B:
0: [ -81  105  -92  -76  110    8 -191  -83  -39  -58  170    5   80   24
   24 -304  386 -281 -273  195 -365  -70]
1: [ 135  -46  384   52  -60 -217   21   61  113   28    7  -65  208  242
  248  221 -132 -207   -5   14  -69  -47]
2: [ 320  415   23   34  -96  103  117  -63  386  392  -34  -97   36  -19
  400   64 -418  -37 -211   53   92 -159]
3: [-365   -7 -283 -165  -79  146 -168 -268 -285 -192 -147  218  -90 -286
 -439 -257  500 -274 -143  147 -293  -20]
4: [ 289  -65  265  194  -11 -173  108    6  160  -38  267  -66  122  118
  336  262 -175   29  221 -203  110  -99]
5: [ 470  143  222  273   24  181 -233   82   86   23  -47 -163  472  -23
  505  515 -384  -90  138 -158  173 -277]
6: [ -94 -248  110  113   22 -268   96    9  -90 -285  578 -139 -280   82
 -108 -122  414   97  133 -243  -58   66]
7: [  33  337   31  -42 -145  219 -210   49   65  225 -229 -205   -3  -40
  172  131 -101 -205 -290  243 -252  -90]
8: [ 250  301 -171 -127 -162  -48   82 -154  404  141  -68   96 -180 -104
  393   53 -214  204 -107   26 -114 -291]
9: [ 251  186  -38  175   31   95 -150   33  180    5  219  -96  -16 -106
  479  270  -76  122  186  -11 -340 -101]
10: [  66  -30  -73   91  307 -414   86  -15   99 -252  551  151  -78  -94
  -49 -481  191  316  219 -265 -110   36]
11: [ 326  434  -32   54  -13  108   41  -14  329  317   41 -167   76  -64
  380    6 -316   14 -268  -49   70 -141]
12: [ 268  175  142  299 -125  125   23  133  223  124   98 -205  -76 -158
  494  657 -377  199  397 -152 -260  100]
13: [-101  -53  -60   10    5  -82  -71  -77   33 -170  281   78 -169  -43
  155   34  353  -36  157  101 -578   55]
14: [ 246  420  -13   66  -92   82  251  -66  289  415   53 -184 -104 -121
   46 -197 -431   92 -270 -145  458  -99]
15: [  87  128  149  117  -55  171 -151  -15 -164   77 -236  -86  237 -106
 -187   12 -251 -204  -77  -28  403 -188]
16: [-274   81 -134   15   43  194  -55 -157 -294  -44   55  -20   81 -233
 -465 -324  378 -357 -232  -42  -39  149]
17: [-131 -124   -4   -9  -39 -132  -16 -120  -27 -137  253  124 -253   12
  -67 -163  270  -57  136  161 -250  -80]
18: [ 208  256  120  -65   62  132 -455   91   10  -12 -263 -175  582  134
  449  239   90 -454 -441  165 -366 -208]
19: [  15  204 -136  -22 -393  376 -125 -208   26  143 -622  226 -167 -405
   38  487 -413    6  268  255  -83 -268]
20: [-411 -180   -1 -148 -103 -360  250 -196  -45  -88  220  255 -515   -2
 -506 -542  317   -2   85  179 -166   87]
21: [ 269  338   -6  -20  -22  263 -427   61   50   85 -183 -246  260   21
  395  163  -51 -222 -375  171 -107 -378]
22: [-175 -242   80  -36 -185 -212  -57  -77  -55 -285  -54  230 -257  -67
  -40  244  148   80  414   94 -402  -43]
23: [-125  146 -305 -230 -153  159 -260 -243  -82  -15 -152  176 -320 -168
 -236 -399  191  -62 -215  387    6 -483]
24: [  63  248  -80 -215 -103   47 -289  -79  189   71 -243  106    8   51
  374   40   48 -199 -234  457 -525 -315]
25: [  -9  -38  -13 -270  -88 -198  -58 -170  131 -168   75   47   86  237
  320   10  496 -314 -408  103 -447 -184]
26: [-302  -31   38  -49 -106  -67   44  -54 -145  -21  163  -85 -301    0
 -329 -253  328 -169 -143  103 -183  129]
27: [  26   69 -174  114   44  258   79 -333  -76   12  108  174  312 -258
  -45  -26  183 -376  -30 -125    7   27]
28: [ 546  389   -3  414   16  389   97  -59  273  337   96 -130  323 -297
  502  446 -641   34  217 -293  329  -96]
29: [-124   47  170   66   18 -143  -33   64  -34   36   19   41 -123  -34
 -202 -187 -100  -19  152  158 -153   79]
30: [-180 -376  102  -63 -177   70 -506  -47 -486 -511  -64  -49  -40   80
 -199  183  556 -277   23  174  -45 -448]
31: [ 114  -13  313  100   51 -299   21  160   55  -35  241 -197  -13  176
   15 -123  -77   66  -13 -128  141  -43]
32: [ 164   92  312  193  -41 -236  270   85  184  202  158 -107 -124   27
  -59  -83 -478  192  170 -171  410   20]
33: [  94   24  -29 -162   66 -454   65  -33  193 -261  129   74   11   23
  107 -196  194  225 -161 -292 -127  -92]
34: [ 188  128   23   -5   -3  116 -242  -44  -36  -45  -37 -131  289   30
  179   53   87 -242 -294  -28   85 -293]
35: [-133 -301  371  -12  -93 -352  114  -45 -185 -148  102   13  -67  236
 -427 -273   86 -165   -8  -17  439 -146]
36: [ 141 -136  327  111 -244  111 -269   61 -217 -118 -171 -224   69  115
   16  398 -126 -155   43   16  409 -430]
37: [-229  -93  203 -206 -403 -294  162  -19   77   -3  -97  -53 -583  151
 -138   60   50   71  -55  170 -135  -58]
38: [  55  142  200   11 -340   60   48   80  164  175 -114 -288 -243   52
  293  485 -168  -26  -66   42 -190    4]
39: [ -57 -262  195   31  139 -399  134 -141  -89 -210  351  180  119  160
 -289 -467  236 -164   37 -101  247  -82]
40: [   7 -154  180  129  107 -133 -128  -31 -208 -256  -32  151  330  -75
 -200    5   17 -132  227 -136  105  -62]
41: [  78  -42   94  248  249 -201  179    3   94 -131  557  -24  212  -42
  181   17  218  -52  201 -350 -339  366]
42: [ 199  122   68 -182 -185 -222   34 -127  278   34 -301  188  -15   36
  191   40 -296   94  -80   57  126 -390]
43: [-187 -161  154  135 -124 -132  388 -115  -55    8  371  -83 -268  -20
 -306  -78  161  -85  107 -230  127  275]
44: [ -86  -83   12  104  -19  144   -7 -175 -209  -80  175   -7  105  -76
 -178  -49  275 -339  -33  -59   70  -10]
45: [-130   42 -246  128  254 -194  674 -451   56   51  438  444  141 -416
 -585 -716  102  -40  109 -534  325  442]
46: [ 437  224    4  209 -153  135  252  -81  287  121   91 -197  106 -216
  437  532 -364  198   55 -555  309  -44]
47: [ 247  501 -544  143  350  291 -182 -229  120   75    5  351  296 -636
   13 -422 -207  162  125  -88  -36 -145]
48: [  78  424 -211  -22  -47  258  113 -271  194  315 -317  233  219 -364
   47  -23 -294 -201 -122   42  -90   45]
49: [-179   99 -272 -233  101 -121 -136 -200  -60 -169   35  229  -50 -129
 -254 -586  425  -89 -286  125 -226 -166]
50: [-183  180  -91 -233  -98 -271  115 -112  183   97  -53  186 -402  -61
 -207 -489   14  121 -150  239 -201  -53]
51: [-373 -324   32   17  184 -350  132 -201 -341 -375  268  329   36 -129
 -737 -590  467 -138  180 -185   66  192]
52: [ 166   69  195   57  -68  -31  -19   16   48  -28 -115 -101  272    4
  181  307 -118 -137  -70 -198   22  -27]
53: [  -4  -70 -145  -35   86 -451  308 -189  251 -169  515  275 -366  -74
  -38 -451  189  357  213 -190 -104  -20]
54: [ 430  704 -147  277  161  459 -149  -45  316  599 -180   75  273 -386
  313 -113 -837  -12   91  269  133 -199]
55: [ 290  277   42   30   89 -121   62  -23  236   88  -73   21  314  -89
  204  -33 -299   56 -137 -239  128  -68]
56: [ -43 -147  291  111   80 -261  -69  104  -99 -178  175  -54   80  110
  -70  -20   88  -74  149  -56 -107   61]
57: [ -59 -294   13  -38  -17 -436  131 -119   -9 -412  325  192 -245   -8
 -141 -151  303  260  250 -252  -13 -109]
58: [ -49  334 -111  157  -64   23  535 -142  269  415  229   10 -367 -344
 -220 -271 -337  192  100 -205  118  377]
59: [ 207  239   62   25 -125   57 -152  -38  234  214 -249  154  -91  -77
  248   83 -505   79  193  362  -30 -369]
60: [ 228  -20  113  232  231 -202   37   30  127 -131  496  -18  179   23
  294   -1   63   56  219 -236 -166   57]
61: [-118  123   38  -20 -145   -9  127  -18    1   80  110 -217 -234  -40
 -150  -88  131  -61 -231  -98   -3  109]
62: [  55 -127  250    0 -141  145 -313  -49 -263 -169 -259 -101  408  135
   42  335  135 -505 -184   71  119 -318]
63: [ 126   43 -161  121  -89  -55  241 -185  189   23  361  121 -450 -234
   -9 -140 -136  381  324 -160  219 -168]
64: [  75 -172  184  274  167 -286  184   41    9 -172  655  -98  -70   50
  -19 -145  144  129  292 -326   70  145]
65: [-376 -144   69  -93  249 -567  209  -76  -67 -175  400  238 -141   64
 -556 -860  416  -52  -32    3 -226  300]
66: [ -24  145 -411 -108    4  263 -144 -393  -32  -84  -92  355  155 -328
   18 -130  307 -267  -92  123 -292 -207]
67: [  69  191   -8  -92  352 -216 -414   12  -28 -106 -106  269  369   -1
 -113 -649  -15 -101 -133  284  -81 -332]
68: [-203   42 -173  -37  -16 -323  431 -229  223   47  324  321 -513 -222
 -273 -481   45  285  258  -29 -210  220]
69: [  34  165 -169  -96  382 -327   39 -190  164  -43  329  323  247   -8
  -87 -855  232 -104 -233   28 -134  -55]
70: [  53  144 -102  114   51   73   33 -175    6  -27 -235  326  295 -417
  -96  102 -246  -12  295 -169  -54   78]
71: [-233 -249  -63  -22  202  -81 -240 -198 -433 -454  117  243  315 -110
 -479 -391  593 -333  -21  -72  -27  -79]

[   9 -248  106 -155  -53  209  -64   92   65  199  -14 -294  142  152
 -248 -143   85  340 -401 -177  -30  168   74 -405  193 -140] | 71
[ -64 -239   35   82  267  220   -7   62  -37  101 -168  -65 -126 -187
  110   20   35   39   33 -172 -217  295  201 -198   12   21] | 26
[  60  160 -215  182  -31 -125   29   78  428 -277  419  256 -565  125
  149  204 -297  231  379  242  148 -456  -74  446 -588 -147] | 63
[-121   11 -143    8  429   41  -17    5    4  -41 -351   31  -74   10
   59  170 -171 -218   91   37 -265  183  253 -247  180  204] | 61
[ 186  129 -348 -233 -160  342  -23  137 -101  115   14 -139 -135  213
 -210 -108 -549  364  -97  198    6  -68    4 -367 -107 -247] | 19
[  69  215   32  114  113  -94  141  126  340 -171  488  217 -389   -9
  166  316  168  169  263  -81  187 -254 -142  457 -301  173] | 29
[-187 -162   55  206  -64 -143 -368  -92   34   74 -101  167   51 -268
  231  -47    7   52   73  -52 -252  144  226  352  241 -316] | 43
[ 163  286   -7  205  -49  -35  108  175  410 -262  394  323 -320  212
  264  267 -133   99  309  170  252 -537   75  360 -524   81] | 53
[ -73  100  -84   -6  292  108  -78  153  153 -240 -257  -98    1 -139
  -70   -8 -160  -74  111   31  -67  330  373 -369  356  134] | 41
[  -2   90  -39 -231  139  210    6  112  137  -86 -155 -205  188    0
 -117  -53    5   74  -71   -2   13  286  249 -438  375  153] | 39
[  34 -231   14   -7   20  423   20  146   -5   30  -16 -159 -154 -222
   77 -126  -60  259  125  -46   -3  225  238 -203 -163 -113] | 17
[ -41  175  -55   -6  184 -427   56 -170  448    3  332  241 -116  344
  134  387  286   30  -79  -74  -71 -327 -286  375 -105  164] | 62
[ -38 -232  277   56  -47  321  -13  110 -304  291   24  118  -42 -180
  266  129  127  134  116 -128  -40  -91  157  395 -110   27] | 24
[ 131   78 -266 -222  106  425  119   99 -456  339  -58  -13 -243   79
  -38  147 -387  184    9   46 -150  -46  -97 -137 -157   40] | 23
[ -83  174   38  316  438 -423   77   16  307 -127  286  408 -466  140
  186  567  144 -151  185 -156  -84 -335 -169  543 -204  308] | 11
[  -9 -127  152   88   99  135  -84   93  154   11  -40  -83   83 -223
  110  -84  226  105  -66 -247  -89  354  259 -213  207  -16] | 31
[ -21  210  -92  273  282 -324   76  -81  433 -208  241  442 -367  112
  423  428   60 -157  356   60  -72 -373  -32  516 -406  194] | 38
[  31 -105  278    1 -360  172 -212   80  -43  220   10   69  356   96
  158  -85   60  198 -168   -7   39 -183  281  177  122 -199] | 42
[  55  131 -169 -156  173  360  110   66   90 -157 -302    6   88   60
  241   25 -264 -144  289  304  -28   20  438 -335  -91  229] | 37
[  14  217 -127   72  352   21  -50   89 -231  144 -156  139 -120  -99
   25  226 -125 -116  -33 -204 -282  218   37 -125  304  175] | 2
[ 100  189   28 -119   82  230   39  167  143  -99 -288  -11  322  365
   34   50 -201 -146  -91  181   52 -121  465 -476  151  254] | 33
[ -37 -116  -73 -196  101  343   10  339 -152  -12  -37 -339 -313  127
 -606    5 -447  356 -133   35  126   52   59 -364  152  -41] | 47
[  18  162 -144    4  367  105   35   37 -337  253 -135  144 -170 -101
   89  275  -85  -97    6 -201 -309  175  -45  -49  169  217] | 7
[  -3 -178  207  202 -272  256 -194  210  -45    9   80  103  -81 -210
  171  -87 -153  256  188   41   98 -123  337  331 -126 -273] | 68
[  27  309 -137  229  184 -327   57   24  602 -363  440  300 -434    5
  230  295   70   58  337   14   91 -220  -92  404 -299   92] | 64
[  15 -158  207   95  200  209   22   45  -62  228 -250   68  191   90
  263  104  160 -133 -140 -186 -213   76  319 -243   30  176] | 25
[  54  335 -104  169  127 -337   53    6  623 -315  412  294 -280  132
  221  283  110   43  223   27  107 -278  -77  342 -240  112] | 4
[ -67   91  -67 -138  200   26  -90   31  166  -81 -295  -98  236  154
  -99    8  -95  -89 -140   56 -118  179  294 -428  417  121] | 52
[  -6 -189  187   63 -234  315 -155  100 -157  157   18   74   51 -247
  262  -73  -12  220  158    5    4  -23  281  308  -57 -200] | 20
[  -3 -201  140  -56 -279  384 -112  168 -173  141  160  -77  -94 -322
   54 -123  -18  432  140  -32  112   55  138  290  -27 -251] | 59
[  30  172   28  -74  355   40   35   29 -277  341 -154   86  120   47
   36  278  169 -131 -259 -343 -300  206  -36 -185  417  331] | 18
[ 103  291 -177  -24  116  155  -68  140  -48  -14  -49   18  -37 -176
   11    2 -173   70   30  -73  -93  271  129 -251  272   22] | 60
[  38 -266  222    5   79  348   44  188 -161  258  -78 -108   -6  102
  -43   41   30  159 -207 -201  -46   13  174 -227  -37   45] | 49
[-233 -247  204  295   95 -216 -347  -33 -144  231  -93  203  -35 -220
  115  134  111  -11  -81 -271 -321  112   99  442  327 -189] | 14
[ 190  293   59  -47  128  299   61  246 -170  117  -36   19  105  -70
   38   90   31   34  -96 -238  -14  202  161 -312  288  251] | 65
